Here is a tiny trained network, its code and every weight. The questions are about switching its units off for an input and a class, where a switched-off unit gives its printed mean instead of its output.

import numpy as np


def w(rows, s, z=0):
    codes = np.array(rows[::2]) - 128.0
    scale = np.full(codes.shape[1], s)
    scale[-1] = z or s
    return codes * scale


def f(y):
    return np.maximum(y, 0)


def log_softmax(a):
    a = a - a.max(-1, keepdims=True)
    return a - np.log(np.exp(a).sum(-1, keepdims=True))


def net(x, mask):
    res = np.array(x, float).reshape(1, 5) / 4 @ E
    y = f(res @ A[0][:, :-1].T + A[0][:, -1])
    res = res + np.where(mask, y, B[0][:, -1]) @ B[0][:, :-1]
    return log_softmax(res[-1] @ U[:, :-1].T + U[:, -1])


A, B = {}, {}
E = w([
[182,34,147],'x0',
[68,79,8],'x1',
[128,127,129],'x2',
[34,93,234],'x3',
[128,128,127],'x4',
],0.014)
A[0] = w([
[155,81,74,103],'N0',
[203,158,109,117],'N1',
[200,168,117,183],'N2',
[193,42,160,137],'N3',
[144,24,174,99],'N4',
[164,70,91,116],'N5',
[165,90,79,130],'N6',
[182,45,73,134],'N7',
[113,140,183,113],'N8',
[153,138,13,159],'N9',
[169,49,148,186],'N10',
[189,171,146,177],'N11',
[197,88,185,111],'N12',
[87,237,206,182],'N13',
[216,180,135,188],'N14',
[121,158,69,130],'N15',
[197,173,141,185],'N16',
[118,110,45,95],'N17',
[165,58,184,147],'N18',
[71,191,133,243],'N19',
[145,218,64,156],'N20',
[128,122,81,117],'N21',
[4,61,109,88],'N22',
[202,85,87,111],'N23',
[79,225,70,254],'N24',
],0.014,0.0047)
B[0] = w([
[67,120,146,173],'N0',
[148,120,107,176],'N1',
[150,150,58,182],'N2',
[71,199,106,195],'N3',
[110,229,77,192],'N4',
[49,137,109,172],'N5',
[68,115,186,173],'N6',
[51,85,139,195],'N7',
[111,102,153,184],'N8',
[125,139,197,212],'N9',
[2,214,113,188],'N10',
[157,115,82,181],'N11',
[123,174,139,190],'N12',
[153,15,175,252],'N13',
[136,91,32,193],'N14',
[140,168,170,170],'N15',
[164,123,84,184],'N16',
[110,151,137,182],'N17',
[53,215,143,193],'N18',
[255,77,149,202],'N19',
[167,129,167,192],'N20',
[131,125,173,159],'N21',
[248,136,28,205],'N22',
[85,74,118,182],'N23',
[214,213,213,213],'N24',
],0.0081,0.02)
U = w([
[216,120,96,208],'0',
[103,245,211,122],'1',
[83,173,4,10],'2',
[28,100,165,26],'3',
[126,39,216,212],'4',
],0.014,0.0012)

Each question gives the input, the list of numbers given to net, and the class t.
The units are the neurons (one row each of A and B). Each row of codes is followed by its name. A weight is (code - 128) times the scale printed after its matrix; where a second scale follows, it is the last column's (A, B and U).
mask holds one flag per neuron, in row order. A switched-off neuron (its flag False) gives its mean, the last column of its row in B, instead of its output. The means were averaged over made-up inputs and are rounded, as every weight is.
A unit's drop is (log p(t) with every unit on - log p(t) with that unit switched off) / (log p(t) with every unit on - log p(t) with every unit switched off).
The circuit of an input: a set's keep is (log p(t) with only the set's units on - log p(t) with every unit switched off) / (log p(t) with every unit on - log p(t) with every unit switched off). Starting from the 12 units with the biggest drops (on a tie, the unit counted first), units are removed one at a time, each time the one whose removal leaves the highest keep (on an exact tie, the one counted first), for as long as the keep stays at least 0.8.
units of the circuit, in order: the units of the circuit, biggest drop first
top k neurons: the k neurons with the biggest drops, biggest first
drop of u: that unit's drop, to one decimal
input [8,0,7,7,5], class 1: units of the circuit, in order -> (N18)
input [2,3,-4,1,-4], class 2: top 3 neurons -> (N13; N24; N22)
input [0,-8,-7,8,-4], class 4: top 2 neurons -> (N13; N24)
input [1,6,-7,7,-4], class 2: top 2 neurons -> (N13; N24)
input [7,0,-1,8,6], class 1: top 2 neurons -> (N18; N14)
input [-7,8,-5,1,4], class 0: top 2 neurons -> (N22; N19)
input [8,8,-8,2,-8], class 2: top 3 neurons -> (N22; N4; N13)
input [2,4,-1,-6,-4], class 3: drop of N7 -> 0.0
input [-1,2,-4,-2,1], class 1: drop of N13 -> 1.3
input [8,1,4,-8,-7], class 3: drop of N9 -> 0.2
input [-1,-8,-5,7,0], class 4: drop of N13 -> 1.2
